Below are the code and all the weights of a small trained network. Each question names an input and a class and asks about switching units off, where a switched-off unit gives its printed mean instead of its output.

import numpy as np


def w(rows, s, z=0):
    codes = np.array(rows[::2]) - 128.0
    scale = np.full(codes.shape[1], s)
    scale[-1] = z or s
    return codes * scale


def f(y):
    return y / 2 * (1 + np.tanh(0.7978845608 * (y + 0.044715 * y**3)))


def log_softmax(a):
    a = a - a.max(-1, keepdims=True)
    return a - np.log(np.exp(a).sum(-1, keepdims=True))


def net(x, mask):
    res = np.array(x, float).reshape(1, 6) / 4 @ E
    y = f(res @ A[0][:, :-1].T + A[0][:, -1])
    res = res + np.where(mask, y, B[0][:, -1]) @ B[0][:, :-1]
    return log_softmax(res[-1] @ U[:, :-1].T + U[:, -1])


A, B = {}, {}
E = w([
[130,129,123,129],'x0',
[126,128,130,124],'x1',
[42,216,130,199],'x2',
[140,58,151,250],'x3',
[123,125,130,127],'x4',
[192,169,255,139],'x5',
],0.0077)
A[0] = w([
[175,191,206,133,113],'n0',
[79,212,113,182,82],'n1',
[48,208,134,181,74],'n2',
[217,52,94,74,159],'n3',
[143,209,98,46,86],'n4',
[157,151,225,173,132],'n5',
[54,83,32,133,95],'n6',
[84,240,140,171,110],'n7',
[125,175,134,78,193],'n8',
[99,88,2,184,100],'n9',
[114,26,167,220,113],'n10',
[88,233,106,201,89],'n11',
[87,115,188,110,231],'n12',
[173,123,108,186,255],'n13',
[251,82,141,57,165],'n14',
[152,72,119,242,89],'n15',
[147,137,221,109,165],'n16',
[166,166,208,141,91],'n17',
[194,191,216,154,92],'n18',
],0.0075)
B[0] = w([
[213,98,65,95,183],'n0',
[138,48,196,122,150],'n1',
[128,67,174,118,156],'n2',
[60,109,199,181,209],'n3',
[148,202,198,54,164],'n4',
[163,138,93,99,203],'n5',
[208,52,75,70,168],'n6',
[74,72,188,163,174],'n7',
[97,200,119,150,197],'n8',
[180,117,91,69,174],'n9',
[118,255,207,25,199],'n10',
[97,49,169,120,164],'n11',
[99,140,29,194,224],'n12',
[88,208,72,173,255],'n13',
[24,102,151,164,231],'n14',
[198,192,195,24,180],'n15',
[160,83,73,157,203],'n16',
[199,52,78,64,164],'n17',
[193,58,75,97,187],'n18',
],0.0079,0.0068)
U = w([
[206,29,41,47,45],'0',
[140,240,238,2,56],'1',
[101,149,89,177,253],'2',
[75,6,236,161,19],'3',
[107,160,71,182,206],'4',
[113,164,79,180,181],'5',
],0.0095,0.0051)

Each question gives the input, the list of numbers given to net, and the class t.
The units are the neurons (one row each of A and B). Each row of codes is followed by its name. A weight is (code - 128) times the scale printed after its matrix; where a second scale follows, it is the last column's (A, B and U).
mask holds one flag per neuron, in row order. A switched-off neuron (its flag False) gives its mean, the last column of its row in B, instead of its output. The means were averaged over made-up inputs and are rounded, as every weight is.
A unit's drop is (log p(t) with every unit on - log p(t) with that unit switched off) / (log p(t) with every unit on - log p(t) with every unit switched off).
The circuit of an input: a set's keep is (log p(t) with only the set's units on - log p(t) with every unit switched off) / (log p(t) with every unit on - log p(t) with every unit switched off). Starting from the 12 units with the biggest drops (on a tie, the unit counted first), units are removed one at a time, each time the one whose removal leaves the highest keep (on an exact tie, the one counted first), for as long as the keep stays at least 0.8.
units of the circuit, in order: the units of the circuit, biggest drop first
most important unit: the unit with the biggest drop
top k neurons: the k neurons with the biggest drops, biggest first
drop of u: that unit's drop, to one decimal
input [4,8,-1,8,3,-6], class 1: most important unit -> n10
input [2,-6,8,-4,1,5], class 3: units of the circuit, in order -> [n7, n11]
input [5,-3,3,3,5,-5], class 0: units of the circuit, in order -> [n6, n9]
input [0,2,0,8,-5,-8], class 0: top 2 neurons -> [n6, n9]
input [0,-6,7,1,-4,4], class 3: top 2 neurons -> [n7, n11]
input [6,-5,-8,-4,-8,8], class 0: top 2 neurons -> [n0, n18]
input [6,0,-7,3,-3,5], class 3: top 4 neurons -> [n14, n3, n8, n9]
input [0,7,1,1,-3,-7], class 0: top 3 neurons -> [n6, n9, n14]
input [-2,2,-3,2,-6,7], class 0: top 2 neurons -> [n18, n17]
input [-7,-7,-7,7,-5,8], class 0: top 4 neurons -> [n18, n17, n16, n0]
input [-4,-5,-8,-3,5,6], class 3: top 2 neurons -> [n14, n3]
input [6,-7,6,7,-6,4], class 1: top 2 neurons -> [n10, n15]
input [6,7,-5,8,-4,8], class 0: top 3 neurons -> [n18, n17, n16]
input [4,-6,-8,6,-4,-6], class 3: units of the circuit, in order -> [n3]
input [-3,-4,-2,-8,-7,-5], class 1: drop of n4 -> 0.7
input [6,-4,4,8,2,7], class 1: drop of n6 -> 0.1
input [-5,4,-2,6,-3,-4], class 1: drop of n5 -> 0.0
input [-2,5,-2,7,6,3], class 1: drop of n15 -> 0.3
